Each row has a class, written as a number after it.
[ 34 -42  -9  41  50 -12 -30 -10   9   4  -6   0  -9 -20   1  16  16  -9
   1  -9 -63  -1 -26 -14 -50  -6  33  24  -9 -37  13  -2 -27  22  25]
0
[ -9   5  11  29  13 -20  14   0 -28  -6 -33  17  16  -5  13   4  44 -21
  -6  38  39 -15  19   1 -28 -14  43 -58  -8  17  58  22  11 -64   5]
6
[ 51 -18  -3  16  39   6  13  -2  39 -16  36  10 -18  -2  12  29  -1   0
  35  14  28   1   1 -39 -12  23  12 -21  18   6  40 -34  60   9 -47]
9
[ 19  17 -28  30  13  11  10  17  16 -39  40   7  -8  19 -32 -25  18   6
   0   5 -25  11 -11 -39 -14   7   8  -4 -31 -15   5   8   6 -25 -30]
1
[ -4   9  17 -39  -7  16 -22 -27 -21  10  17  -2  32  25  10  16  -7  11
  53 -27  31 -14   4  10 -16  25 -27 -10 -12   9 -19   3  12  18  10]
10
[-30 -22 -26  65   6  30 -47 -10   3  16  -1 -28  32  13 -59  29  -8   8
  24 -37 -45  61 -53 -28  17  28  20  55 -24  11  -4 -43 -14  -2  14]
0
[-32  -8  -2  17  -3  -4  15 -19  -8 -28  24  64  24   7  24  -1 -27  46
  33  48 -23 -27 -28   9  18  11 -11 -29  14  74   3   4  47   5  -6]
6
[-57 -41 -17  27   7  49  -5  22 -14  19  18  -2   4  -5 -51   0  14  23
 -10   4  11  19 -28   3   9  15 -53 -42  -6  22  14 -30 -10  11   1]
3
[  4   9 -22 -28  58  -8 -38 -55  10   7 -15  28   1 -40  38 -42  44  65
  23  21 -29 -15  -5   7  -7  -4  28   7  42   5  11  11  -9 -33 -13]
5
[ 13  17  23  -9  17   9 -32  25 -26 -11  -2   1 -47 -23 -19   2 -13 -25
 -16 -35 -31 -27 -19  -4 -24   2 -57  28 -19  -5  -1  -5 -16  21  28]
4
[-13  -8   6 -20  36  44 -72  -7   4  -4   2  41   1 -19   5  -7  10 -39
  23 -35  -3 -55 -40  21 -40  28 -24 -12 -23  -3 -28   6   2 -19   5]
7
[ 17   6  11  32  13 -23  19 -29  19 -31   3  36 -12  25  -2   3 -21  16
  52  43  13  -5  42 -40  14  -1  26 -16 -21 -31  36 -12  -5  18 -14]
0
[  6 -12 -17   7  19 -19   1  10  29 -22  -4  28 -16  -3   1  18 -13 -26
  17 -29 -29  -3 -41  16   7  44  20  47  17  16 -35  42  34 -40 -33]
9
[-26 -37 -27  45  27 -58  73  26  26   4  -5  57  12 -47 -19  20  -3  51
 -59  41 -22 -38 -18  23  12  18 -49 -18 -42 -50  11  -6  26   6 -25]
3
[-42 -49   2  19   9  23  14 -36 -22  -1   4  -6  42 -19 -27  16  32  52
  11 -10 -14 -19 -28  -2  -4   0 -30 -25   7 -10  18  -6  27  24  27]
0
[ 59   1  12 -12 -22   6  13  22   9  19  69  21  16  33  -4   8  11  21
  28  40  36  20  57 -57 -11  32   9  11  -5   0 -11 -96   3  30 -36]
2
[-33  19 -27 -20  39  10 -23  -7   9   6  28 -11  12   9 -28   6  49   1
  29 -26  34 -10  20   5 -25  39 -32  28  -2  -9  45 -20 -45  29  -7]
10
[-41   9  24 -39  12  20 -33  43 -12   9  40  19 -16   4 -15 -19  18 -18
 -20 -34  23 -15  18 -41 -26  13 -24  16 -17 -51   2 -15 -25  -4  12]
4
[-100   36  -13   -5   12  -48   24    3    2   20   27    7  -11   -4
   -6   14   38   91  -19   31    8  -24  -24    2    1   44  -47    2
  -34   -1   76  -29   -4   45  -20]
3
[ 16 -18 -17  -3   9 -24  37   8 -13   3  10  -8  -3  26  22  -4  13  72
  15  35  34 -43   8  -1  14  -3  21 -75  -3  32  60  11  16  -6 -26]
3
[ 43 -11 -41 -50  22 -15 -39  -6  11  -3  39 -14  34 -37  12  13  36  -5
 -17 -13  36  56 -11 -19 -17   8  13  18  11 -22 -52 -48   3 -32 -17]
9
[-51  -8 -22   9  18   1  44 -18 -35 -26   9  32 -23  23   2  13  35  13
  -1   3   0  44 -30  30  14  32 -29  26 -24  19   6  20 -15   1  -8]
6
[-47 -36  54 -30   8 -36  40  16 -41  13   5  -1 -49  34  37 -16  76  39
  41  22 -38 -22  38   7 -56  21  39  -8 -44  13 -60  40  26 -24  32]
6
[ 18  50  -4 -37 -20 -22  20  24 -58 -10  11 -30   3  11 -11 -61  47  -1
 -22   4 -11  23 -15  35  -4  -1 -42 -14  19  20 -20  31   3 -21  31]
2
[-46  16   9  24 -23 -48  -2  36  -4  85  19 -20  10  24  27  28   0  45
 -54  48 -19  24 -29 -19 -57 -26  13  12   6  19  26 -75 -54  40 -31]
8
[-22   4 -29   9  25  -4   6  11 -53  35  51  29  57  20 -34  -3   0  48
  21 -20  -9  42 -19 -42   8  28  -5  17 -27 -15  26 -29 -10 -18 -19]
1
[ 31  -9 -14 -40  -7 -59  31  56  20 -31  31 -12 -19 -24  21   9 -22  10
   6 -11  10 -61  43   4   8 -12 -13  15 -15  22 -21 -11 -26  17 -12]
6
[  7 -42  -2 -17  -6  -5  -8  43  -9  12  23  11   6  49   7 -21  50  32
 -18  -8  -9 -68  42  13   2  10  48   9  -7   9  -3  19 -49  14  -1]
3
[ -2  14  25 -35   5 -45  36   8 -35 -13  45  31  47  -3 -14  12 -11  25
  39   9   6  29  18 -25 -19  -1 -38 -20  13 -15 -11   1   0  -1 -14]
6
[-30 -19  20   5   8  32 -20 -17  18   3  10  30 -19  -1  12  18 -13   4
  16  21   0  46 -19  -2  -4   9 -23   7 -14  -1 -34 -36  -1   3 -18]
6
[ -1  -2 -18   5  31  52 -60 -15  21  16   5  10  30  14  16 -28  -4 -12
 -10   6   5  18 -10   8  35 -16   3  51   0 -21 -24 -54 -16  -2   6]
1
[  -5  -18  -22  -15    4   43   41   -8 -100   14   28   12   20   70
  -10   13   44   55   62  -10   38   27   41  -20   35   19   22   63
  -19   45    0  -46  -31  -35  -44]
1
[-27   7   5  -4 -15 -31  57  56 -25  41  -1 -17 -41  34  63 -17   8 -17
 -50   8  26  -5  24  41  -1  -6  -9  44 -39  -6  -4  -5 -12  21  12]
10
[ 17  -8   7 -12  -3  18 -12 -41 -16  12 -18  26  11   2  21   8  16  26
 -20 -24   6   3 -40  24   5  15 -37 -16 -14   4 -20  -1  -4  16 -23]
5
[-29  -2  17 -25 -15   9 -13  -7 -22  14  -6  -3   3 -35  -9  41 -14   2
  21   6  26   5  -5  -6 -21   2 -22   5  29  11  -2 -12 -23  -2  -7]
3
[ -1   0   4 -21  23  34 -38   6  -3  18   9  11 -11   4  11 -31  30 -24
 -25  -1   0  14  -1  22  -7   4 -24  33 -16 -45 -21 -25 -17   4  33]
2
[  2 -18 -14 -18   0 -28 -14 -22  14   6 -30  11   6   1  -2  13 -31 -24
  44 -36   0 -19 -12   4   6  32  23   4  36  40 -16  51 -39  14  10]
5
[-15 -16 -20 -13  21   1 -16  10   2   1  26  23  37 -20  -5  -6  17  -1
   1  12  15   7 -19  12   0  29 -25 -12  -8  -7 -49 -23  18 -23  -1]
3
[-29  17  17 -21 -32  34 -35 -14 -35  -5  39  34  11 -16 -32 -31 -12  23
  24 -13  -8 -47  40  -8  15   5 -17  -2  17  19   4  -2 -30  29  28]
8
[-12  48  15 -48  13 -24 -22  27  24  18   7 -12 -41 -33  18 -24 -28  32
  -5 -47  -1 -40   1 -15   4  -7 -16  30 -44 -79  22  13 -17 -27 -30]
1
[ 12  17  -6 -15  54   8 -34   3  -4   0   8  43  18 -27 -18  -5  13  25
  34 -17  -6 -33 -22  26   2  35 -41  -2  16  -3  17   0  -6 -37 -53]
3
[ 29  21  -4 -23  27   7 -40  15 -31  -2  15 -20 -23 -49   0 -34  46  -2
 -51 -41 -21  18 -49  31 -16   3 -53  -5   0  -5   2  -2  18 -11   5]
9
[ 28   7  14 -24  18  33 -34  -7   9 -28  28  22  23 -63 -18 -16 -52  16
  11 -13 -28 -36  17 -32  -2 -58 -26  12  25 -63   9   0   2   4  23]
7
[-20 -30  -5 -29  25   2 -10  20 -25  13  12 -12 -43   8   1  16  32  17
  10 -51   0 -42 -15  20 -18  40 -12   8 -36  -1  18  26 -37  21   5]
3
[ 14 -13   4  44  15  12 -32  19  -3 -10   5  20 -28 -21   3  -7 -15 -27
   9 -20 -37 -33 -27  -7 -19  15  -1   1 -44   3   5 -14   8   3  10]
0
[-33   5 -14   2   8   5 -33   9  24 -33  21  34  29 -43 -49 -18 -29 -52
  30   9  -4 -25   3 -30 -26   5 -11 -24  11  -1 -26   9   4 -13  41]
7
[-46  15  11   2 -23 -29  76  -7 -34  -5  -5  63 -17  37   1  13  34  34
 -40  33  20   3 -19   3   5  46 -31   5 -21   1  -8   8  23 -12 -38]
4
[ 89   2  29 -10   6 -12 -11 -28  20 -23 -12  32  -3  25  -6  -2  -7  34
  11  23 -25 -31  -4  -4  -9   1 -19 -37  18   4 -33   6   9  14 -33]
4
[ 21 -25 -13   4 -15  41  52 -35 -31   4  26  17  11  24   8  48 -30   6
   5  14  61  67  16 -11  36 -13 -20  31  10 -15 -12 -58 -22  26 -35]
8
[114   9 -16 -54  28  33 -42   4 -10  27  37 -11 -46 -19   4 -51  11  53
   8 -39  -7  36  29  -3  38  13  -7  45  -4 -42   1 -46 -46 -11 -33]
2
[-10 -36 -18  30  39  36  -1  12   7  33 -26   3  -3  22 -24  -5  31 -20
 -43  -3  -5  27  -4  30  17  -2 -13  48  -6 -51  21 -18 -40   3  16]
2
[ 43 -12  -6  28  30  32  -7  -5 -34  -2 -25  22 -12   9   9  -5   2 -28
   1  20  -2   7 -17  30  -1 -14 -17   7 -22  25 -25 -30  -5 -13   1]
7
[-27  10  22 -18  10  -8 -17  23   4 -25  19  22 -27 -13  20 -59  34   2
 -12  16 -39 -41  27  23  -9 -12  -3   8   9   7 -12  25 -10   3  30]
6
[-17  -3  -4   7  12  17 -12  -9  28 -17  49  80  20 -11  16  13 -16 -20
  40  19   1 -51  -4 -15 -32  40   7   7  20  12 -22 -15  23  -4 -35]
8
[-90  11 -44   9  26 -18  20   5  -5  -6 -19   1  -2 -16 -18   4  38   0
 -19  24   1  -6 -10  16  -8  -5  -3  60  10  10  21  -4 -36 -17  14]
7
[ 37 -13  12  27 -16 -15  -5  13  10  -9  19  83  22 -51 -55 -16 -53 -13
  19  45 -26 -33  40 -34 -39 -17 -13 -78  21  -7 -36  -3 -27 -18 -24]
8
[  0 -21  39   1 -14  24 -69  -5  11  25  16  41  29  20  -1  32  -5 -47
 -39 -53   1   5 -40 -14 -32  29  13  -2  -1 -44  10  16  -3  35   6]
9
[ 25  -2 -21  -6  23  24 -20   3 -21  -2  25  10  33  43 -41  10  14 -25
  42 -25  24  18   8 -11   2  34  -6  21  -3   0  17 -18 -34   2   7]
2
[ 11   3  -2   6 -12 -16  -4 -34  74 -13 -12 -57 -28  54   9   3  40  68
 -15  58 -22  56 -14  -8  10 -22  40  11  25  12 -32 -22  20   9 -40]
9
[ -1  -3  18   9 -14  12   0  13  14   7  27  20 -21  18  30  18 -25 -19
  27  10   8 -40  -3 -52 -48   9  48  -5  16  15  38  11   6   8 -27]
1
[ 68   1  20   3  14 -40  62  33 -24  36  17 -14  18   4   4  14 -58 -37
  44  -9  37   1  10 -20   2  18 -33 -31  22   6  26 -17  29  36  -9]
1
[ 51 -10  -4   5   1  10 -25 -14  31 -11   7  11 -18 -17  11 -54  36   7
  -4  -8 -48 -13   6  -7  -1  27  41   1  14  17 -43  24  18   0   9]
5
[ 55  25  -6   5  24  -4  40   0 -10 -20  23  41  27  65  14  10   7 -14
  42  29  48  11  43   8  -5   8 -20  12  -1   1   5 -23 -14  -5 -66]
10
[ 59 -27 -45   4  11  11  68 -13 -22 -52  12  24  33 -54  26  22  37  27
 -43  23   7 -51  15  17  14 -28  -9  56  -6  -5 -23 -36  46 -17 -10]
7
[  0 -28 -47  37  31 -13  14 -15   1 -17 -29  -2 -28 -15 -13  18  20 -18
 -18   8  -6   5 -19   2 -19  -3  -8 -11 -15  28  25   7 -46  31  18]
5
[  2 -25 -32 -32  -1 -38  47  19 -26  14  13 -54  -4  -2  19  34   8  26
 -22 -23  35  -8 -38   0 -26  -9 -16 -25 -30   2   8   1  -5  14   6]
7
[ 42  -4   7  -1 -13  16  -2  19 -23  10  -9 -51 -44  67  18  -4  19 -19
  -5  12  17  21 -28   8 -36 -17   3 -52 -21  32   9   5 -14   5   9]
2
[-64  -6  -7  19   1   1  35  -6  -6 -30  23  45  -3  30 -18 -20  24  21
  18  21  -4   4  19 -36   0  17   5 -18 -37   0  -6  23  14  -3  10]
5
[ 77  -6 -12  -2  35   3  22  -2 -32 -29 -32 -43  -6  17  18   2 106 -28
 -43  -6  45 -10  -8  56 -15 -15 -13 -26   7  21  16   3  22 -30 -23]
9
[ 31 -23 -18  20 -27   3  42  -1 -18 -25   0  13  50  37 -32 -25 -47 -13
   4 -29  16  27  -7 -15  54  -9   6 -67  19  11  -2  73  15  -8  18]
5
[ 17  13 -43  31  21  12   4  23  13 -20   1 -10 -27  -2   6 -29  17 -19
  -9  15  -4   2  -4  27  -3   4 -10  12 -31  27 -13 -10  11 -36 -11]
10
[ 16  41  19 -30 -18   3  11   7   1 -28  56  12  27  18 -19  14  40  18
  19 -26  -6  -7  43 -20 -35  31 -25  67 -33 -41 -42 -17   8   5 -35]
10
[-20   6   8  50  -2  51 -37  12   8 -21  -8  35 -14   5  19 -76  21 -76
 -33  28   0  -6 -30  27   0  -7  -1 -44  27  17   1  11  12 -20  15]
0
[-18  -5   1 -12   3  13 -20  16 -22 -10  12  19 -24 -57 -32 -29  -4 -14
   5 -27 -19   3 -20   0 -24  -2 -56 -17  15 -20 -18   5 -40 -16  -9]
0
[  7 -34 -17  22  -3 -54   6  -2  38  28 -16  29 -26  13  -9  12 -54  -3
  -1   0 -27 -29 -29  -3 -11  35  16 -34 -17   0   7  43 -46  50  -2]
1
